[ 10  -1   0  -3  16  -8   3  -5  11   8  19   0   0  10  -6   6   7  19
  22   7  17  -4 -16  -1   3   2  -6  -9 -18 -11 -23  27  -6  -5   5   1
  -2   3   5   3  24  -2   6  -9 -13  -6 -10  -7   2   2  -1   9   1   6
  -2  -8   5  -6  10  19 -21  -3  -1 -10   0  -5  -1  -4  -1  -9   2  -8
   7  10  -7  -4  17  -9  -2   1  11  -2  59   6   7   7   5  -2   5   7
   3  14  -5 -17 -10   4   4   2   4 -16   6 -31  -8  -5 -12  13] : <35>
[ 30  19 -31  22  20  30   0  46  17  41  -4   8 -13 -26   5  55   2  30
  13 -13  -6  18  52  23   8  11 -13   6  -5 -27 -16 -51  53   1   9  -5
   1  -3   0 -15  -8   4  20   6  20 -11  22  -8   7  23 -34  -1  51  25
 -11  11 -31  30  40  11   7 -18  -4  -9  -3  20 -63 -14  -9  17  14  -5
  15  -8 -37   3  -2  -1   9 -25   6 -21 -63 -12  14   8  -5 -17  18 -24
  18 -11  21 -22 -51  22  34   7 -10 -26 -14 -27 -26  43  21 -40] : <35>
[  1   0  -1   2   1   3  -2   1   2   1   1  -1  -2  -4   1   4   0   3
   2   1   3  -3  -1   0  -2   1  -1   3   0  -1   2   7   2  -1   1   1
  -1   1   0  -1   0   1   0   3   4  -3   0  -1   0  -1  -1  -7   0   2
  -3   1   1   4   1 -10   1   0   1   2   0  -2   0   2   1  -1   0   2
  -1   0  -1  -3   5   1   4  -1   0  -1  -1   1  -1   1  -1   2   2   1
   1   1   0   2   1   0   1   0   0   0  -1  -2   5   0   0  -1] : <38>
[-1 -1 -1  3 -5  1 -2 -1 -1  2 -1 -1 -1  0 -4  0 -1  1  2 -2  0 -1 -1  0
  1 -1  0  1  1  2  0  6  4  0  1  0 -2 -1 -1 -3 -4  4  0  0  6  0 -1  0
 -2  1  2 -1  0  4 -2  1 -1  2 -5  1  1  1  0  2  2  2 -5  3 -1 -4 -6  1
  0  1  0  0  3  1 -8  3 -2 -1 -2  0 -1  0  1  1 -1  1 -3  1  0  3  3  2
  0  3 -1  2  0  0  0  2  0  3] : <38>
[ -2  -2  -5   1  -4 -21  -8  -8 -13  -9  -5  -5  -4   3 -11   5  -2  -6
  14 -11   1  -5   3   1   6  -6   7   4   0   4  -3   5  -7   4   4   4
  -6   0   1 -10 -10   7   0 -11   8   4  -3  -9 -10  -1   6  -2   4   6
  -5   3 -11   2 -10   9  -1   8  -3  -3   2  -1   1  11   0  -5 -12  10
   5  -4   4  -8   2   3 -11   6   1   2 -17  -1  -3  -1   6   1 -11   4
  -8   2  -4   0  -3  -7   8   5  -8  -4   3   7  -5  11   0  20] : <38>
[  6   2   9   6  13  51  15   1  34  12   5  13   6 -17  21   0   0  14
 -29  29  -5  14 -13  -2 -10  10 -22 -11   0  -6  12  -4  17  -7 -10  -8
   8   8   3  17  25 -15   1  25 -17 -11   6  12  19   2  -9  -7   8  -3
   9  -6  35  -2  15 -26   0 -22   5   3 -16   2  -4 -15 -10   4  25 -20
 -15  18 -18  18  -5  -7  25 -18  -5   0  33   5   5   0  -4  -6  33  -8
  15  -3   2  -5  10  12 -16 -12  16  12  -9 -24   9 -25   5 -43] : <38>
[  7   3  -6  -4  -1 -11  -8  -5   7  11   3   3   6 -13  -5  -1  -6  -4
   3   2  -5   5   2  -1   8   4 -34   6  12  16  23   2  -5   9   2   1
  -1 -11  11   1   1   6  13  36  18  17   3   6   4  -7 -37 -44 -18   9
   9  16   0 -16 -13   4 -22  -6  15   0 -12  28  10  16  -1  -4  21   2
   1   7  27   8   3  -4 -10  13   2   3 -13   5 -11   5  14  -4   3  -9
   5   9  -5 -29  -3   0  -3  30   6  -7  -3  -5   7  10 -10  -2] : <35>
[  7   3  -6   5  -2   7  -3   2   3   1  -1   2  -3  -6   0   7  -1  -1
   2  -3  -1   1   4   2   3   0  -4   0   3  -2   3  -2  10   1   6   0
  -1  -2   2 -26  -7   2   6   6   6  -5   0  -6  -1   3  -7  -4   7   6
  -1   3  -2   4   3  -1   3  -3   1  -3  -2   3 -11   1  -2   0   4   4
   1   2  -5   1   0   1  -1  -5   0  -2 -15  -1   1   1  -1  -3   8  -3
   1  -1   1  -1  -8   4   4   3  -3  -4  -2  -1  -5   1   2  -2] : <35>
[  8   5  -8   6   6  10  -2   5   4   9  -3   1  -4  -9   1  15   2  11
   5  -2  -3   2  16   4   2   2  -2   0   0  -5   1 -15  11   0   4  -1
  -1  -6   0  -3  -2   4   5   5   7  -1   4  -1   0   6  -7   0  11   9
  -6   4  -6   4   8   9   1  -6  -1  -3  -3   3 -16  -2  -2   4  -3  -3
   2   0 -10  -2   1   0   0  -8   0  -6 -18  -3   4   1  -1  -3   7  -5
   4  -1   4  -4 -12   4   6   4  -1  -5  -2 -10  -5   5   5  -7] : <35>
[  4   4  -1   0   0  -8  -2  -6   4   8   4   6   3 -14  -3  -5  -4  -3
   7   4  -4   5   0  -1   3   1 -27   1   8  13  22   2  -7   5   2   3
  -2 -11   9   0   2   4  10  31  13  11   3   4   4  -4 -29 -35 -13   7
   7  12  -6 -13 -11   5 -12   6  11  -1 -10  17  10  14  -2  -5   4   0
  -2   5  18   5   2  -3 -13   2   0   2   6   4  -8   4  15  -1   3  -5
   4   8  -2 -24   0   2   0  23   3  -6  -2  -9   7   5  -8  17] : <35>
[ 3 -1  3  3  2 -1 -3  0  0  0  2 -5 -3 -2  2  2  0  5  3  2  3 -4  2  1
 -6  1 -2  1 -2 -1  4 10 -8 -1 -1  1 -1 -2  0 -2  2 -8  1  2  5  4  0  7
 -4 -3 -7  0 -3  4 -7  2 -8  1 -1  3  0  0  0  1  5 -1  3  5 -2  1  5  8
 -6  2  3 -4 -1 -1 10 -3  3 -1  2  2  0  2 -4  4  0  2  1 -3 -4 -2  5  2
  1 -3  1  2 -1  4 -2  5  1 -8] : <38>
[  3   1   0  -3  -1  -7  -4  -2   2   4   1   2   3   4  -2  -2  -4  -1
   2   1  -4   3   0  -1   2   0 -17  -2   6   8  13  -6  -3   4   1   2
  -1  -7   7   5   2   4   7  22   6   8   2   0   2  -2 -20 -23 -10   3
   3   8  -6  -7  -8   2  -7  -1   7  -2  -5  14   5   8  -3  -1   8   1
  -1   5  14   5   0  -3 -11   4   0  -1  -7   3  -5   3   6  -1  -1  -5
   4   5  -1 -13  -4   2  -3  13   3  -5  -2 -11   3   6  -4   6] : <35>
[ -2   5  -1   5  -8   3  -5   1   9  -1  -2   0  -2  -1   2  -7   1  -3
   2   4   2  -1   2   2  -1   1   2   1   1   0   4  -4   6   1   4   1
   1  -5   1  -5   6  -1  -1   8   5   0  -1   0  -1   2  -2  -9  -3   5
  -3   0   0  -2  -3  -8   2  -1   0  -2  -6  -4   2   0  -2  -2  -6   4
   4   0   0   3   0   0   0  -5   0  -2  18  -2  -3   0   5  -2   7   6
  -1  -1  -3 -11   0   6   3   5   5  -4  -2  -6   0   2  -2   1] : <38>
[  0  -1  -2  -1 -11   2   1   0  -8  -4   0  -2  -2   4   1   0   3   2
  -1  -1   1  -2  -1   0  -1  -1   6  -4   0  -6  -8   4   2  -3  -1   1
  -1   3  -2  -2  -4   0  -4  -5  -3  -5  -1  -1   0   1   7   8   4  -2
   0  -5   2   5   8  -1   4  -1  -4   0   6  -6   0  -4   0   1  -4  -2
   0  -2  -5   3   0   0   2   0   0  -1   0  -1   4  -2  -5   0   2   4
  -2  -3   1   7   1  -1   0  -8  -1   3   1   3  -2  -3   3  -2] : <35>
[  4  -3   4   8  -5   2  -7  -3 -10  13   4 -14  -8 -17   6  13   3  12
   8   0   9 -17   5  -2 -10   8  -8  17   6   1  21  14 -30  -6  -4   4
   1  -9  -9 -17  11 -20   1   1  20  17   5   9 -12  -7 -16  -4  -2  13
 -19   8 -25  -2  -2  26  -1  11   1   6  17  -2   8  23  -7  10  14  13
  -8   6   6 -16   5  -4  16 -12   6   2   6   3  -2   8 -14  11   8   1
   5  -4 -10  10  13   5   3  -4   5   2  -4  19  -3  10   6 -28] : <38>
[ -2  -1   1  -4  -4  -9  -2   2  -9  -3  18  -3   0   4  -2   0   1  -1
   4  -7   2  -3   2   0   3  -1  -1   1  -2  -1  -6   1  -3   0   1   0
   1   0  -2  -1   1   0   0  -2  -3   3   0  -1  -7   0   1   0  -2  -1
  -5   0 -13   0   0   0   0   5  -1   5   4   0   3   3   3   1  -1   3
   4  -7   3  -3  -2   1  -4   4   2   1  -8  -1   0   0  -2   0  -9  -2
  -2   1   2   2  -4  -1   3   4  -1  -2   2   4  -3   4  -1   7] : <38>
[ 32  -8  15  19 -10   5 -15  -4  -9  38  13 -27 -19 -40  14  26  11  23
  20  -1  21 -40  15  -4 -28  18 -19  35  14   3  49  45 -63 -15  -9  11
   0 -22 -21 -25  48 -47   9  11  53  39  10  25 -34 -16 -39  -1  -5  33
 -48  21 -50   0  -6  63  -5  25   2  14  38   1  22  57 -17  24  36  39
 -19  13  15 -38  14  -7  43 -25  19   5   8   8   2  23 -36  25  11   5
  12 -12 -23  21  46  19   7 -24   8   3  -6  43  -6  24   8 -58] : <38>
[  1  -1   1 -10  14  -3   3  -1 -11   2   3   1   4  -5   1  -2   1  13
   1  -6  -5  -1  -6  -2  -1   1  -4  -6  -3  -3  -3   6 -10  -3 -11   0
  -4  13  -3  12 -16   0   0 -10  -8  -3   2  -2  -3  -5   1   9  -1  -6
  -6   4 -13   6  -1  37   1   3   0   6   2   5  -5  -1   1   1  12  -8
  -9   7  -3   0   4   4   4   2  -2   3 -32   5   7   0  -7   6 -12  -7
  -3   5   2  14  -2 -12  -6   7  -9   8   3   4  -2  -3   2   1] : <38>
[ -1  -2  -8  -1  -9 -26 -12  -3 -17  -7  -4  -6  -5   4 -15   3   0  -6
  17 -17   3 -11   3   1   4  -7   8   7   0   4  -2   7  -1   4   5   4
  -6  -3   1 -11 -17   9   0 -13  10   1  -5 -11 -11   0   7  -1  -5   4
  -8   5 -14   4 -13  12  -1   8  -1  -3   6   0  -3   8   2  -4 -12  20
   4  -8   8  -8   3   3 -13   7   1   0 -10   0  -3   2   0   4 -14   6
 -11   1  -2   8  -4  -8   9   7  -6  -7   5   5  -5  16  -2  24] : <38>
[ -4   1  -5  37 -49  12  -8  15  32   2 -11  -1 -13  28   2  -6   1 -49
   0  20  17  -1  26   9   1  -2  26  14   8   1  -2 -38  33   6  29   0
  16 -49   4 -37  63   4  -6  35  30  14  -2  12  10  15   3 -30   5  14
  19 -14  36 -21  14 -59 -14  -5   0 -23  -4 -20  11   4  -4  -3 -35  19
  37 -19  15  13 -16 -15 -14 -31   4 -12  63 -20 -14  -5  -6 -16  34  36
  16 -11  -5 -41  15  45  14 -18  34 -29 -11   2   3   4  -6  -8] : <38>
[ 14  -2  -4  -4  19 -18   5  -2  11  12  26   0   1  18  -8  10   9  18
  22   6  23  -5 -24   0   2   3  -9 -11 -22 -14 -29  34  -7  -9   5  -1
  -4  -7   7   1  34   1   7 -11 -17  -8 -11  -8  -1   6   0  15   1  11
  -1 -10   5 -11   9  26 -28  -3  -1 -10   1  -7  -2  -2  -1 -10  -1 -10
   9  16 -16  -6  22 -11  -2   4  18  -5  63   8   7  11  11  -7   5   9
   5  19  -7 -26 -13   6   7   7  -9 -20   7 -37 -11  -7 -16  16] : <35>
[  7  -2  -6   0   7  -3   1  -1   9   4  11   1  -2   4  -7   4   4  12
  15  -3   9  -4 -15  -1   4  -1  -5  -4 -11  -6 -10  20  -6  -3   6   0
  -4  -8   4   2  15   4   5  -3  -2  -8  -8  -6   5   4  -2   5   2   7
   0  -5  10  -5   0  10 -12  -2   0  -6  -2  -5   0   0  -2  -8  -3  -5
   1   9  -4   0  10  -6  -5   0   8  -2  55   4   6   6   4  -5   5   6
   2   9  -5 -15  -4   1   3   2  -1 -11   3 -25  -4  -4  -7   0] : <35>
[ 1 -2  0  1 -2  3 -2 -2 -1  2 -3 -3  1 -5  1 -2 -1  3 -3 -1 -3  1  5  0
 -1  0  3  2  5  4  4 -6  4  1 -3  1 -1  1  0 -1 -6  0 -2  1  3 -1  1  0
  1 -3 -4 -3  0  0  1  1  3  2  1 -7  7  1  1  2 -3  1 -2  1 -1  0 -2  1
  0  0  3 -4 -3  2  0 -2 -3  0 -7  0  0 -4  1  0  2  2 -1 -3  1  6  2  0
  1  0  3  4 -1  2  1  2  3  0] : <35>
[ -6  -4   3  -2  -6   2   2 -11   1  -9   0   0   2   0  -2  -8   0  -5
  -1   2  -1  -3  -9  -5   1  -1   3  -1   0   4   4   9 -11   0   3   1
  -1   1  -1   2   1   1  -2   0   0  -1  -4   0  -1  -3   0   0  -9  -4
  -1  -1   5  -5  -5  -4   1   3   1   0   1  -4  12   2   1  -5  -2   3
  -3  -1   4   1   0  -1  -2   7  -2   2   6   2  -2   0   1   4  -3   4
  -4   2  -6   2   6  -4  -4   4   2   3   3  11   6  -5  -4   5] : <35>
